Below is a small trained network, with its code and all its weights. Each question gives an input and a class and asks what happens when units are switched off, that is, made to give their printed mean instead of their output.

import numpy as np


def w(rows, s, z=0):
    codes = np.array(rows[::2]) - 128.0
    scale = np.full(codes.shape[1], s)
    scale[-1] = z or s
    return codes * scale


def norm(h):
    return h / np.sqrt((h * h).mean(-1, keepdims=True) + 1e-5)


def f(y):
    return np.maximum(y, 0)


def log_softmax(a):
    a = a - a.max(-1, keepdims=True)
    return a - np.log(np.exp(a).sum(-1, keepdims=True))


def net(x, mask):
    res = np.array(x, float).reshape(1, 4) / 4 @ E
    u = 0
    for l in range(2):
        y = f(norm(res) @ A[l][:, :-1].T + A[l][:, -1])
        res = res + np.where(mask[u : u + 16], y, B[l][:, -1]) @ B[l][:, :-1]
        u += 16
    return log_softmax(norm(res)[-1] @ U[:, :-1].T + U[:, -1])


A, B = {}, {}
E = w([
[231,2,15,151,13,130,143],'x0',
[131,129,130,127,127,126,128],'x1',
[70,233,58,45,65,30,64],'x2',
[92,20,126,44,193,57,100],'x3',
],0.00043)
A[0] = w([
[180,77,111,111,80,179,129,175],'L0N1',
[153,53,116,124,77,176,163,107],'L0N2',
[165,214,127,107,121,89,103,64],'L0N3',
[185,125,128,129,151,112,115,98],'L0N4',
[163,135,105,186,117,180,129,192],'L0N5',
[135,105,188,171,192,182,171,158],'L0N6',
[141,87,202,160,160,138,165,131],'L0N7',
[115,168,125,173,81,181,126,228],'L0N8',
[101,130,191,172,206,150,124,218],'L0N9',
[162,110,15,178,118,89,105,26],'L0N10',
[126,154,87,104,106,99,110,64],'L0N11',
[130,89,148,137,102,99,95,102],'L0N12',
[228,48,142,157,115,154,140,130],'L0N13',
[33,199,174,91,131,99,73,255],'L0N14',
[157,69,7,153,69,120,117,39],'L0N15',
[118,44,111,62,158,131,165,164],'L0N16',
],0.0017,0.00066)
B[0] = w([
[99,157,137,148,182,75,160,192],'L0N1',
[59,127,96,166,195,94,151,187],'L0N2',
[71,113,107,154,163,218,149,168],'L0N3',
[105,107,156,158,123,122,136,136],'L0N4',
[121,182,153,137,141,30,127,183],'L0N5',
[168,116,137,83,36,94,121,207],'L0N6',
[133,130,158,56,79,170,102,185],'L0N7',
[158,212,91,156,123,121,178,188],'L0N8',
[168,117,121,62,40,99,105,215],'L0N9',
[171,128,225,60,105,133,121,168],'L0N10',
[197,109,181,96,126,150,108,154],'L0N11',
[129,111,146,132,169,157,127,144],'L0N12',
[57,178,82,167,198,108,158,208],'L0N13',
[171,64,83,210,128,149,126,252],'L0N14',
[135,130,254,111,125,199,131,198],'L0N15',
[25,125,149,101,105,156,90,187],'L0N16',
],0.0015,0.0019)
A[1] = w([
[104,181,105,178,194,58,112,197],'L1N1',
[181,64,188,18,120,92,97,12],'L1N2',
[110,238,55,211,106,225,128,5],'L1N3',
[229,187,189,102,65,153,164,13],'L1N4',
[223,166,142,82,18,180,176,107],'L1N5',
[177,247,166,139,90,150,94,141],'L1N6',
[70,70,57,125,195,125,108,132],'L1N7',
[108,165,166,83,182,158,111,197],'L1N8',
[141,144,94,245,181,162,207,167],'L1N9',
[88,186,115,142,180,70,106,142],'L1N10',
[131,172,116,63,62,3,131,182],'L1N11',
[194,191,178,96,74,109,131,99],'L1N12',
[145,81,207,65,61,120,112,21],'L1N13',
[115,73,164,43,125,124,25,253],'L1N14',
[123,101,22,86,227,84,85,3],'L1N15',
[108,179,54,94,53,114,113,175],'L1N16',
],0.0016,0.00045)
B[1] = w([
[210,110,61,135,64,130,149,196],'L1N1',
[173,181,74,54,84,208,46,210],'L1N2',
[137,53,122,18,103,211,35,226],'L1N3',
[55,70,124,154,193,54,195,212],'L1N4',
[58,107,149,201,207,33,168,223],'L1N5',
[82,33,185,84,174,110,156,238],'L1N6',
[71,168,255,145,201,75,199,191],'L1N7',
[161,65,86,175,62,133,131,178],'L1N8',
[172,220,69,86,67,104,11,213],'L1N9',
[197,113,102,146,92,139,164,182],'L1N10',
[110,105,178,177,147,199,164,195],'L1N11',
[55,75,158,133,211,83,167,203],'L1N12',
[117,148,57,121,126,199,26,199],'L1N13',
[197,189,80,157,96,174,146,247],'L1N14',
[182,210,112,242,65,59,201,171],'L1N15',
[127,51,214,79,194,173,120,184],'L1N16',
],0.0015,0.0016)
U = w([
[33,48,227,134,236,73,208,158],'0',
[165,123,90,31,83,249,1,208],'1',
[228,236,49,241,75,51,174,2],'2',
],0.006,0.00089)

Each question gives the input, the list of numbers given to net, and the class t.
The units are the neurons (one row each of A and B). Each row of codes is followed by its name. A weight is (code - 128) times the scale printed after its matrix; where a second scale follows, it is the last column's (A, B and U).
mask holds one flag per neuron, layer by layer. A switched-off neuron (its flag False) gives its mean, the last column of its row in B, instead of its output. The means were averaged over made-up inputs and are rounded, as every weight is.
A unit's drop is (log p(t) with every unit on - log p(t) with that unit switched off) / (log p(t) with every unit on - log p(t) with every unit switched off).
The circuit of an input: a set's keep is (log p(t) with only the set's units on - log p(t) with every unit switched off) / (log p(t) with every unit on - log p(t) with every unit switched off). Starting from the 12 units with the biggest drops (on a tie, the unit counted first), units are removed one at a time, each time the one whose removal leaves the highest keep (on an exact tie, the one counted first), for as long as the keep stays at least 0.8.
units of the circuit, in order: the units of the circuit, biggest drop first
unit that matters most: the unit with the biggest drop
top k neurons: the k neurons with the biggest drops, biggest first
k most important neurons of layer l: the k neurons of layer l with the biggest drops, biggest first
drop when u is switched off: that unit's drop, to one decimal
input [0,1,7,2], class 2: units of the circuit, in order	L1N15, L0N14, L1N3
input [-1,8,5,-7], class 1: units of the circuit, in order	L1N3
input [6,5,-2,1], class 0: 3 most important neurons of layer 0	L0N15, L0N8, L0N16
input [4,5,0,3], class 0: top 3 neurons	L0N13, L0N2, L0N9
input [5,-1,0,1], class 0: top 2 neurons	L0N13, L0N2
input [0,7,-7,2], class 1: top 2 neurons	L0N7, L0N6
input [-1,5,6,-6], class 1: top 2 neurons	L1N3, L0N3
input [7,0,8,0], class 0: top 2 neurons	L1N5, L1N12
input [-7,-1,6,1], class 2: 2 most important neurons of layer 1	L1N15, L1N2
input [8,6,2,-8], class 0: 3 most important neurons of layer 0	L0N15, L0N10, L0N14
input [8,-3,1,-1], class 0: 2 most important neurons of layer 0	L0N10, L0N14
input [-1,5,0,4], class 1: top 2 neurons	L0N13, L0N2
input [-5,0,0,2], class 1: top 3 neurons	L0N9, L0N13, L0N2
input [-8,1,8,3], class 2: unit that matters most	L0N14
input [-8,-2,0,8], class 1: top 3 neurons	L0N13, L0N9, L0N2
input [-6,-8,3,1], class 2: 2 most important neurons of layer 0	L0N15, L0N8
input [-6,3,-4,4], class 1: drop when L1N8 is switched off	0.0
input [-4,-4,5,7], class 2: drop when L1N15 is switched off	0.1
input [-8,6,1,5], class 2: drop when L0N14 is switched off	0.4
input [-3,7,4,-8], class 1: unit that matters most	L1N3
